Each row has a hidden stage along a path, written after it and counted from one end. A new block has a new path.
[50,-60,-39,57,-37,-29,-131,-76,227,-112,-234,98,-108,19,-20,-164,126,-168,243,201,354,-218,-229,56,165,196,-45,-143,96,-232,14,137,-22,-173,-92,-12,19,-54,116,-163,-83,315]
18
[10,225,-20,24,173,59,192,-67,-102,-97,269,-109,-281,-254,157,-202,-19,77,40,-133,206,343,267,344,335,62,245,-105,-110,-159,24,-56,337,184,175,61,-119,123,59,67,151,-89]
29
[66,-210,53,69,-125,-87,-60,129,173,-173,-230,78,75,81,-141,-279,68,-143,295,234,268,-246,-246,-61,-118,217,-126,7,215,-160,80,200,-39,-227,24,166,-135,20,185,-261,44,199]
10
[113,-131,367,-207,104,43,196,213,-113,-43,122,123,65,-68,-240,302,88,-32,128,211,-173,-184,337,-18,169,-120,138,60,-32,215,-21,-105,204,-69,112,-7,265,143,118,183,255,-149]
1
[-53,84,122,-281,-248,82,-7,44,-258,-73,47,38,177,252,-10,228,166,-320,97,-231,-215,-41,-188,-54,-225,-299,23,-95,-23,144,55,41,-125,58,-197,61,-16,-132,-18,-178,-14,-96]
7
[-100,5,-161,-272,-90,247,-193,-31,-215,-77,199,272,28,307,61,-77,33,-150,-39,-74,11,235,-141,2,10,202,130,123,77,126,224,292,-373,-34,74,-237,420,-43,22,-28,124,150]
4
[92,53,-239,-40,-185,202,-151,16,-184,-181,-17,-32,-5,188,79,-229,-107,-1,-120,41,124,288,-183,-12,-147,337,86,97,127,32,211,228,-289,-42,189,-211,214,-56,5,-94,40,170]
23
[75,49,-148,-69,-218,206,-117,60,-235,-193,-42,-92,38,242,77,-207,-84,-50,-62,33,78,238,-253,-62,-208,260,50,94,139,45,232,189,-285,-28,184,-178,137,-45,14,-140,74,120]
25
[-33,171,99,-315,-122,81,-18,-2,-312,-20,130,142,90,215,-33,164,149,-101,114,-196,-133,158,-181,107,-129,-80,14,-30,-20,158,47,31,-279,117,-128,23,120,-210,-155,-101,64,25]
8
[118,103,261,7,142,50,121,18,-60,49,-71,5,-116,-247,-79,312,105,80,60,167,47,-91,231,86,261,84,148,-36,-138,-44,-120,-167,212,-27,96,-169,169,54,-19,163,-23,-45]
22
[23,-139,-9,3,-70,-67,-82,19,94,-109,-117,218,10,21,-89,-231,79,-332,330,146,291,-179,-239,-45,-49,131,-23,-65,128,-195,26,285,-97,-114,-11,21,-29,-60,162,-208,-1,283]
9
[55,32,295,-49,104,48,88,55,-61,81,-7,112,-40,-184,-117,372,140,33,46,117,-40,-152,236,48,202,58,134,34,-133,18,-112,-106,173,-73,46,-147,227,78,3,147,-36,-100]
11
[65,-23,-133,26,-195,-215,-69,-49,1,-51,-335,-136,142,-51,50,-96,204,-495,121,3,15,-56,-122,-206,-293,-198,142,-273,-86,-141,109,276,41,-10,-27,-74,-250,-289,173,-153,-202,22]
33
[-216,221,-85,60,166,114,41,-162,119,-56,7,-122,-147,-68,236,-65,152,64,-7,-235,229,211,177,239,361,81,202,-197,-108,-278,115,-41,328,19,49,95,-249,139,110,-70,16,-132]
24
[68,-2,-278,35,-280,169,-219,-43,-135,-117,19,-49,-123,92,213,-288,-27,-135,-244,51,91,197,-144,-47,-48,288,136,168,51,-16,224,251,-159,-139,156,-320,287,40,86,17,-130,55]
31
[210,-19,234,68,-72,58,80,108,-13,-29,-123,-86,-55,-185,-103,302,51,69,-88,221,-53,-226,218,-11,120,57,87,56,-64,45,-101,-173,253,-169,49,-119,191,140,40,134,-109,-133]
20
[157,-34,-266,192,-292,34,-197,-25,48,-34,-155,-11,-56,-104,70,-113,15,95,-367,109,53,86,81,-22,-80,359,92,199,21,-27,92,142,-17,-294,92,-155,229,46,34,87,-301,-54]
24
[84,-21,218,-4,-24,-10,21,67,-38,102,-30,156,-5,-182,-132,299,158,97,-61,119,-92,-135,222,35,91,132,80,146,-97,57,-92,-69,110,-178,20,-81,252,66,-22,162,-122,-148]
9
[11,-178,82,-149,-59,-71,-71,13,195,-98,0,273,-71,132,-116,-189,236,-42,256,205,151,-228,-100,156,266,91,-132,40,168,7,79,18,-38,-259,-149,262,157,48,101,-17,134,156]
0
[-88,-43,39,47,-38,-146,-76,-4,252,-13,-106,167,-28,39,-67,-249,275,315,137,36,208,-20,-82,278,129,366,-191,114,134,-137,100,-6,-7,-283,-93,430,-143,40,-10,-124,8,1]
7
[-190,-180,75,-89,-32,-86,-109,15,364,-54,-212,113,108,251,-59,-98,403,159,127,83,60,-218,-18,101,227,134,-156,20,144,-31,235,-33,77,-398,-151,414,-93,108,151,-98,101,-90]
0
[97,24,-110,-125,-207,250,-95,106,-204,-256,-51,-138,96,326,22,-93,-112,-45,-64,43,23,166,-218,-80,-198,179,52,24,156,124,226,155,-250,-22,131,-157,161,-42,42,-179,129,127]
20
[-99,-104,79,74,-254,22,-4,123,215,-190,-6,-84,-1,165,35,-241,153,178,-14,-76,76,-150,-64,169,57,121,-183,142,188,-72,152,-101,245,-317,-123,520,-277,315,146,-225,24,-246]
7
[231,-75,-169,91,-184,-208,-26,-12,-11,-146,-129,-19,-82,-182,4,-396,9,-443,210,166,238,-20,-156,-49,-172,-12,91,-154,36,-179,24,305,15,13,55,-56,-108,-196,168,-105,-103,232]
32
[54,186,-17,-197,-143,-9,-38,-81,-131,-41,-59,-9,72,105,-5,238,170,-153,28,-180,-106,65,-79,93,-91,-188,72,-235,-98,90,-9,12,-90,87,-234,16,18,-285,-97,-103,-114,29]
15
[-34,30,229,-267,323,93,232,81,-141,-53,293,168,-23,-77,-123,164,54,-36,220,7,-10,110,375,153,326,-93,262,-90,-83,91,21,-22,203,144,166,3,156,92,112,133,393,-53]
2
[44,46,105,-176,-277,128,-38,99,-293,-159,-102,-249,93,300,97,-33,104,-232,53,10,-125,17,-332,-143,-230,-86,3,-2,51,110,224,35,-162,9,42,-126,6,-75,34,-155,60,-52]
33
[-36,169,98,-286,-181,109,-22,-16,-281,-46,92,68,81,224,14,219,151,-200,86,-225,-146,62,-194,59,-123,-182,28,-87,-42,130,29,7,-188,104,-189,3,75,-172,-105,-134,-11,-16]
10
[-39,88,61,-271,-197,284,-71,59,-305,-164,119,13,67,368,51,84,8,-195,49,-121,-67,73,-290,-30,-115,-15,30,19,76,142,143,88,-264,50,-33,-139,193,-25,-15,-184,109,62]
11
[107,7,-181,82,-58,-176,-85,-113,43,-49,-227,105,-46,-169,6,-259,94,-412,262,104,316,-5,-176,-41,-101,66,104,-220,-8,-278,-6,318,-69,10,26,-109,-112,-260,108,-128,-155,306]
27
[61,-79,-143,-12,-96,-118,-65,-20,35,-108,-124,161,88,-44,-72,-140,46,-478,242,19,188,-75,-117,-104,-190,-51,116,-211,26,-159,5,370,-50,1,-32,-31,-95,-201,174,-204,-78,232]
10
[137,65,-194,44,-209,-134,-46,-100,-47,-82,-141,8,-17,-143,47,-133,61,-469,116,-50,142,9,-116,-44,-189,-149,133,-244,-56,-171,-36,237,18,55,-81,-51,-143,-241,85,-128,-227,145]
26
[67,66,20,-225,-185,222,-46,104,-244,-215,12,-103,114,347,-18,58,-33,-51,3,-35,-73,112,-215,-20,-172,40,23,-20,104,186,169,70,-231,33,13,-82,146,-82,-15,-184,143,74]
15
[169,32,-303,-4,-207,169,-154,22,-138,-195,18,-19,-30,126,45,-253,-155,91,-208,65,119,320,-81,43,-134,380,98,123,130,75,187,227,-252,-72,177,-173,268,-54,-2,-45,13,167]
21
[-72,45,-55,110,-123,26,-27,-25,298,-160,-40,-160,-115,71,107,-171,158,326,-122,-119,147,-4,72,319,255,175,-81,-13,80,-117,121,-154,316,-247,-156,436,-235,224,84,-148,-44,-187]
15
[96,134,60,-147,-245,-19,2,32,-265,-79,-94,-167,75,125,36,13,144,-130,48,-73,-124,106,-208,3,-245,-108,4,-68,-19,93,105,-4,-129,63,-47,14,-72,-210,-76,-106,-34,-59]
30
[41,46,-283,-6,-249,291,-226,-65,-113,-161,22,-1,-102,176,184,-144,-85,-126,-235,-4,125,162,-155,-30,6,268,134,94,77,-12,173,216,-189,-118,85,-317,326,59,62,-50,-113,129]
22
[85,151,57,-158,-259,105,-10,30,-242,-129,-77,-144,76,199,30,119,80,-127,21,-101,-100,47,-222,2,-190,-120,-5,-91,16,98,65,-51,-128,48,-102,7,-18,-139,-76,-151,-36,-20]
23
[-206,39,36,38,-94,12,-108,-98,253,-16,-26,104,-130,97,111,-135,303,172,47,-119,191,-98,-112,286,293,210,-141,60,64,-194,81,-87,122,-273,-215,349,-129,175,24,-138,-102,-90]
9
[33,22,-200,-147,-212,252,-152,24,-252,-153,247,166,-45,213,68,-188,-118,-81,-126,-64,53,269,-147,49,-89,266,98,191,118,112,163,260,-310,-25,101,-191,367,18,1,-60,61,133]
9
[-86,-6,7,209,-194,-56,-94,-29,311,-88,-287,-163,-84,53,120,-263,266,230,-8,24,224,-135,-150,169,136,269,-189,56,121,-250,144,-129,204,-357,-101,376,-323,186,77,-180,-151,-137]
26
[36,2,16,121,-136,-23,-97,-63,262,-107,-175,-1,-196,12,41,-213,175,128,99,127,306,-186,-190,231,246,261,-168,1,122,-209,17,-93,88,-268,-157,230,-71,99,28,-127,-124,110]
21
[138,-7,-309,5,-294,236,-200,-19,-71,-182,132,30,-124,107,113,-148,-143,-21,-336,4,65,164,-9,56,8,269,131,151,80,89,122,202,-109,-148,34,-222,402,85,59,7,-125,83]
15
[-116,139,-21,-216,227,88,153,-80,-31,-82,463,178,-196,-70,57,-71,79,90,56,-227,75,306,386,423,481,-57,233,-93,-77,23,55,-43,263,126,1,226,73,136,65,112,291,-98]
2
[-41,142,43,-192,-180,235,-93,-5,-241,-122,-104,-107,79,328,101,109,93,-181,52,-81,-26,56,-322,-75,-114,-8,25,-72,37,42,160,32,-234,22,-22,-167,70,-92,-33,-183,20,59]
23
[248,-33,200,117,-127,17,85,133,-39,-30,-131,-96,-53,-231,-108,198,26,88,-107,238,-42,-181,201,-24,28,107,66,115,-40,34,-91,-149,233,-184,98,-84,150,137,33,139,-125,-150]
23
[-200,14,114,-231,259,160,161,35,-20,-121,241,60,20,79,20,76,97,-130,165,-139,19,94,311,102,334,-160,266,-163,-52,-1,150,32,288,83,110,85,-30,184,234,-10,368,-134]
2
[53,142,135,-43,189,191,222,36,-90,-167,176,-134,-164,-140,32,97,-89,-38,91,-21,140,82,269,168,321,-58,254,-178,-79,-75,-32,-100,363,153,148,-57,-10,179,130,12,204,-40]
20
[-38,144,167,-26,267,67,182,-8,-114,-29,52,-113,-131,-196,77,23,81,-67,176,18,145,137,208,104,281,22,265,-148,-144,-161,46,-29,283,144,244,-144,-79,76,116,60,175,-68]
30

Each row has a hidden stage along a path, written after it and counted from one end. A new block has a new path.
[-111,252,255,-153,262,-328,196,-207,-23,-271,244,173,173,325,-17,15,-319,-188,-141,111,155,163,229,-109,183,-280,209,-201,145,117,12,150,-13,-106,-6,-176,239,-32,68,-363,-295,-35]
9
[-14,-40,-256,27,-94,262,-112,95,116,-120,-77,-117,393,-144,-11,125,2,118,22,172,-2,125,43,-11,-41,-118,53,138,29,-209,39,-319,0,-203,187,-37,-260,-243,84,28,-181,269]
7
[8,203,-267,222,-27,31,-26,8,-46,-136,-53,-108,393,84,-17,4,93,180,-140,82,91,389,203,91,-141,-41,50,113,-180,-363,-168,-490,-209,-377,91,-3,-46,-354,108,-60,-151,442]
18
[194,57,-224,385,36,127,101,-122,-224,-431,209,-82,393,129,-294,-104,-16,-1,-249,4,-58,-37,-166,174,289,-375,413,224,208,-299,-165,-216,-129,-405,373,-63,-13,-242,45,-103,-191,486]
14
[-98,143,45,-56,29,-10,-26,-1,119,-25,-97,128,81,-60,118,-75,35,260,-79,-77,42,161,172,92,-177,44,7,5,-40,-50,60,138,-77,7,-111,-115,32,-22,18,29,22,-108]
12
[-169,101,119,-190,27,-1,-20,34,228,42,-146,107,178,-108,152,43,-124,124,169,112,70,133,291,-120,-157,59,-70,-129,60,-7,155,-8,5,76,-103,-96,-28,-30,10,-27,-55,-194]
8
[-237,77,180,-133,-13,9,64,59,191,80,-160,151,159,-238,160,83,-126,175,179,-65,87,91,267,-66,-221,157,-51,-110,104,-20,152,39,-45,188,-51,-53,81,-14,-89,-20,-10,-436]
7
[-161,160,-23,-112,-7,-109,84,-17,-39,-116,127,52,230,134,54,187,-162,26,-126,75,217,204,194,-19,-21,-224,87,13,-20,70,-12,-20,-14,-182,26,-94,113,-263,90,-223,-320,70]
7
[-80,202,-192,274,-117,151,47,105,-81,65,-71,22,269,-108,75,-9,58,285,68,-4,89,50,226,98,-246,-72,133,161,137,-145,-18,-226,-200,-274,156,-57,96,-332,3,155,-82,67]
13
[-167,148,-66,233,-125,155,-31,130,212,109,-130,-81,71,-231,109,43,115,211,-13,-103,-215,165,118,265,-265,121,34,253,-112,-342,-238,-141,-45,-38,120,181,-145,28,-12,171,42,-53]
27
[236,-179,-152,261,52,327,-59,-126,161,-483,-135,-215,498,-247,-315,-182,69,70,-103,9,-318,19,-272,118,329,6,169,122,89,-612,-50,-363,-6,-86,284,36,-460,46,-21,-18,51,387]
12
[-204,161,172,32,12,-86,27,-3,216,123,-204,53,138,-97,123,-52,14,191,164,-58,14,191,296,-7,-262,225,-111,-54,-83,-305,-133,-167,-129,86,-130,86,78,19,-11,10,165,-165]
23
[-20,149,182,-151,-398,-74,26,66,95,58,-106,164,-70,8,-113,43,-227,153,295,268,-129,-294,231,-21,239,-258,-106,-30,265,404,177,419,444,126,-381,22,-89,81,-131,-131,-282,-115]
4
[-274,194,134,105,-111,58,20,118,272,289,-183,36,-45,-226,223,-19,27,244,220,-62,-135,1,271,136,-329,151,-55,125,10,-166,-137,45,-14,87,-60,136,-3,85,-28,212,148,-292]
27
[-20,274,175,-41,-196,-150,172,-62,-4,-155,107,166,92,180,-141,-47,-315,24,129,306,-57,-209,236,-27,351,-429,34,-58,325,426,148,343,318,-100,-218,-80,-35,-22,-33,-236,-427,37]
2
[-61,205,-45,-19,-125,-109,12,-3,16,43,-158,-27,215,118,36,15,-60,206,132,170,148,232,364,-36,-86,25,-129,-48,-158,-147,-48,-264,-31,-164,-242,17,33,-283,50,-157,-90,243]
17
[8,92,69,16,21,-45,41,-60,-40,-111,20,156,33,59,-24,-125,-11,205,-115,-149,50,11,46,147,-12,-69,134,47,42,-44,-2,231,-93,-7,-79,-108,163,-32,-21,-68,53,-42]
15
[40,234,8,310,-21,-128,195,-130,-186,-241,79,22,279,143,-199,-85,-61,67,-112,-35,15,73,115,113,149,-176,210,49,115,-220,-180,-162,-108,-240,87,13,166,-177,-46,-188,-167,205]
17
[-198,127,206,-149,-150,-160,-38,35,70,263,36,215,-322,152,142,-42,30,262,28,-121,64,-189,119,153,-181,-163,-9,164,-23,179,-170,583,77,100,-332,6,274,83,64,63,167,-168]
25
[130,66,4,11,-243,-28,84,-45,-201,-323,340,182,-45,244,-298,9,-175,28,-254,42,-85,-352,-202,230,464,-660,304,238,313,437,22,646,308,-131,-16,-112,35,-8,-22,-221,-409,164]
3
[-86,105,168,-46,-109,-144,-36,3,63,106,-15,151,-152,116,9,-29,22,167,2,-102,-18,-43,100,129,-89,-70,29,96,-27,-32,-187,306,40,97,-219,53,194,101,-8,-32,112,-91]
23
[-376,339,199,-24,-126,-65,101,84,165,199,-168,312,11,-287,303,-97,105,521,6,-187,104,3,345,90,-428,36,-140,16,123,277,160,440,-51,88,-245,-152,161,15,-39,252,-24,-555]
6
[-10,-73,-45,210,-242,232,96,88,90,-123,-214,-155,462,-372,-208,235,-183,-8,302,76,-167,8,90,-38,137,116,65,16,215,-392,6,-515,97,67,267,211,-211,-121,-231,-139,-201,-78]
7
[-123,71,-140,160,147,133,-56,49,199,-73,-219,-86,437,-227,131,14,146,198,-85,-157,50,582,194,75,-417,387,-27,19,-284,-656,-142,-632,-398,-75,200,48,-76,-169,33,25,128,29]
21
[28,91,-37,-213,-284,31,-42,57,116,-77,-20,49,87,120,-67,46,-222,131,127,340,-33,-49,177,16,235,-282,-128,22,27,330,191,220,333,-69,-298,-53,-263,-117,49,-208,-343,226]
1
[199,157,-65,98,-164,-136,45,-50,-230,-203,159,26,54,360,-276,73,-189,-76,-74,174,-38,-6,79,118,332,-367,254,82,96,19,-123,37,148,-218,-31,18,111,-156,-44,-327,-322,374]
15
[-148,-22,-26,117,-213,185,-34,48,326,102,-294,-274,234,-271,12,36,17,185,281,101,-206,29,116,66,-34,184,-187,156,-161,-499,-226,-382,116,16,-49,288,-358,-40,28,56,124,170]
27
[-90,62,268,-10,-110,-139,74,16,80,104,-7,93,-128,53,-62,114,-200,-60,186,-72,-106,-55,141,86,27,35,99,16,66,-131,-201,135,98,229,-73,197,197,154,-148,-197,47,-259]
25
[-179,387,134,-22,-45,-141,179,-51,16,-120,147,280,84,111,94,-160,-124,245,-131,73,83,-39,257,88,12,-366,26,10,204,477,172,487,65,-174,-185,-238,69,-70,76,-37,-333,-111]
2
[-3,8,-84,-54,-50,226,-21,116,185,-181,-54,27,313,-175,-2,106,-205,31,72,134,-73,214,133,31,0,24,38,-17,63,-38,221,-167,20,10,144,-53,-264,-91,-59,-139,-255,-55]
2
[-58,177,57,184,-83,-99,56,-65,58,-102,30,-45,89,85,-107,-24,16,61,-114,-25,-148,78,55,181,75,-125,84,159,-63,-251,-316,-22,51,-105,-13,147,-18,40,21,-92,-70,170]
25
[106,-19,18,112,80,25,17,-127,10,-249,-23,-3,267,55,-172,-150,-25,65,-25,-25,-27,30,-29,37,139,-43,141,13,59,-354,-97,-156,-114,-67,55,-22,4,-46,4,-126,96,213]
18
[274,-101,-78,-15,-50,81,-70,-4,-74,-181,56,-24,145,228,-261,67,-268,-181,184,253,-69,-63,12,-37,315,-201,257,-3,177,-172,8,-179,84,-77,94,9,-16,-117,-58,-288,-109,331]
15
[-19,91,348,-14,-8,-238,93,-96,40,-22,36,174,-103,163,-138,-30,-181,-73,111,-67,-94,-98,104,38,139,-55,136,-67,151,-95,-175,237,78,205,-134,99,257,222,-125,-227,67,-201]
23
[-185,215,28,-96,-68,-186,121,-62,-70,-124,137,77,169,163,27,128,-113,112,-189,36,208,124,173,25,36,-295,45,45,-29,158,-46,150,57,-186,-94,-94,134,-228,100,-213,-332,81]
7
[-150,222,-15,124,27,43,86,53,86,65,-200,32,326,-153,157,-20,-63,213,193,26,112,274,406,-31,-297,211,-21,-87,14,-255,62,-385,-241,-97,36,-34,66,-241,-39,12,-14,-110]
14
[65,211,401,-47,-198,-296,49,-20,3,113,-123,327,-301,137,-148,-93,-161,100,232,-27,-161,-181,260,72,110,-6,46,-145,232,162,5,493,212,326,-411,62,300,309,-276,-170,42,-366]
18
[-19,44,-13,144,-90,107,65,13,125,-76,-286,-101,361,-252,-59,22,-72,169,192,-9,-66,219,216,25,-40,296,-58,-58,-51,-446,3,-454,-73,50,25,119,-131,-125,-138,-114,11,-19]
14
[-94,33,20,-115,-82,130,-63,140,211,-3,-154,97,158,-229,81,136,-102,124,103,34,-52,172,183,8,-156,105,-12,-34,55,-33,169,-21,39,140,20,-29,-116,15,-97,-30,-124,-261]
6
[-84,194,12,-158,-287,14,-6,179,29,100,33,243,-86,44,81,110,-185,199,95,136,38,-61,255,97,-62,-243,-3,65,145,489,224,423,197,7,-202,-108,29,-92,-50,-68,-321,-179]
2
[-379,210,169,-169,-69,-54,85,45,240,205,-250,121,228,-225,296,12,-67,346,273,67,214,90,452,-165,-328,128,-262,-136,29,72,169,-7,-36,50,-257,-91,47,-162,38,71,-19,-319]
7
[-31,101,130,81,65,118,-29,-35,203,-44,-171,185,89,-219,55,-313,110,329,48,-87,-143,-137,67,78,-110,16,63,15,247,-80,131,260,-68,69,-60,-160,-51,169,-29,261,202,-200]
12
[-224,120,88,124,229,-45,162,-85,155,-68,-53,-109,472,-34,89,50,-166,-84,161,28,125,355,300,-128,-168,202,29,-110,-72,-557,-203,-656,-306,-108,216,95,71,-203,60,-176,37,16]
24
[-23,401,48,183,-49,-212,137,-101,-35,-144,-52,49,206,140,-62,-119,-46,162,-76,108,-22,227,337,84,47,-95,18,-50,-8,-77,-75,-95,-6,-222,-157,-17,42,-114,-15,-146,-239,172]
15
[-68,-6,44,-223,-265,73,-57,123,188,50,-180,34,122,-127,-3,186,-206,109,278,212,-24,8,221,-74,38,-1,-138,-50,48,90,175,10,248,141,-189,40,-168,-59,-86,-151,-193,-95]
5
[175,-94,-123,166,-111,114,-99,-58,58,-305,127,-182,67,114,-300,13,40,-58,-265,-1,-325,-21,-310,303,340,-266,231,338,-101,-369,-365,12,177,-116,148,183,-268,108,57,-137,-62,480]
26
[59,38,46,-32,6,-88,-50,-47,14,-115,209,22,-71,322,-127,45,-131,-148,-100,88,-99,-15,-42,121,184,-306,238,147,9,-88,-252,158,100,-86,27,56,61,62,76,-201,-75,248]
25
[43,49,26,-349,79,-147,9,-81,-157,-360,511,284,-115,482,-61,65,-261,-81,-471,17,191,-20,-142,159,282,-634,311,116,58,550,103,751,122,-140,-48,-317,176,-72,164,-369,-384,139]
3
[27,125,-231,-10,-36,122,-41,15,51,-286,121,-46,378,110,-50,54,-114,18,-134,322,16,164,88,2,133,-376,98,102,53,60,82,-150,69,-365,124,-143,-269,-256,164,-118,-426,433]
4
[-68,75,-30,-133,-186,-28,-34,26,72,65,-162,-34,139,36,28,83,-86,201,161,161,101,81,251,-36,-13,-16,-125,-7,-104,-55,18,-85,104,-53,-245,16,-45,-212,36,-127,-84,160]
12
[-120,253,157,20,62,-95,74,15,20,33,-25,276,-36,-30,141,-96,-22,237,-72,-190,58,122,246,139,-251,50,121,-33,95,61,72,286,-156,65,-73,-141,266,30,-83,26,21,-364]
13
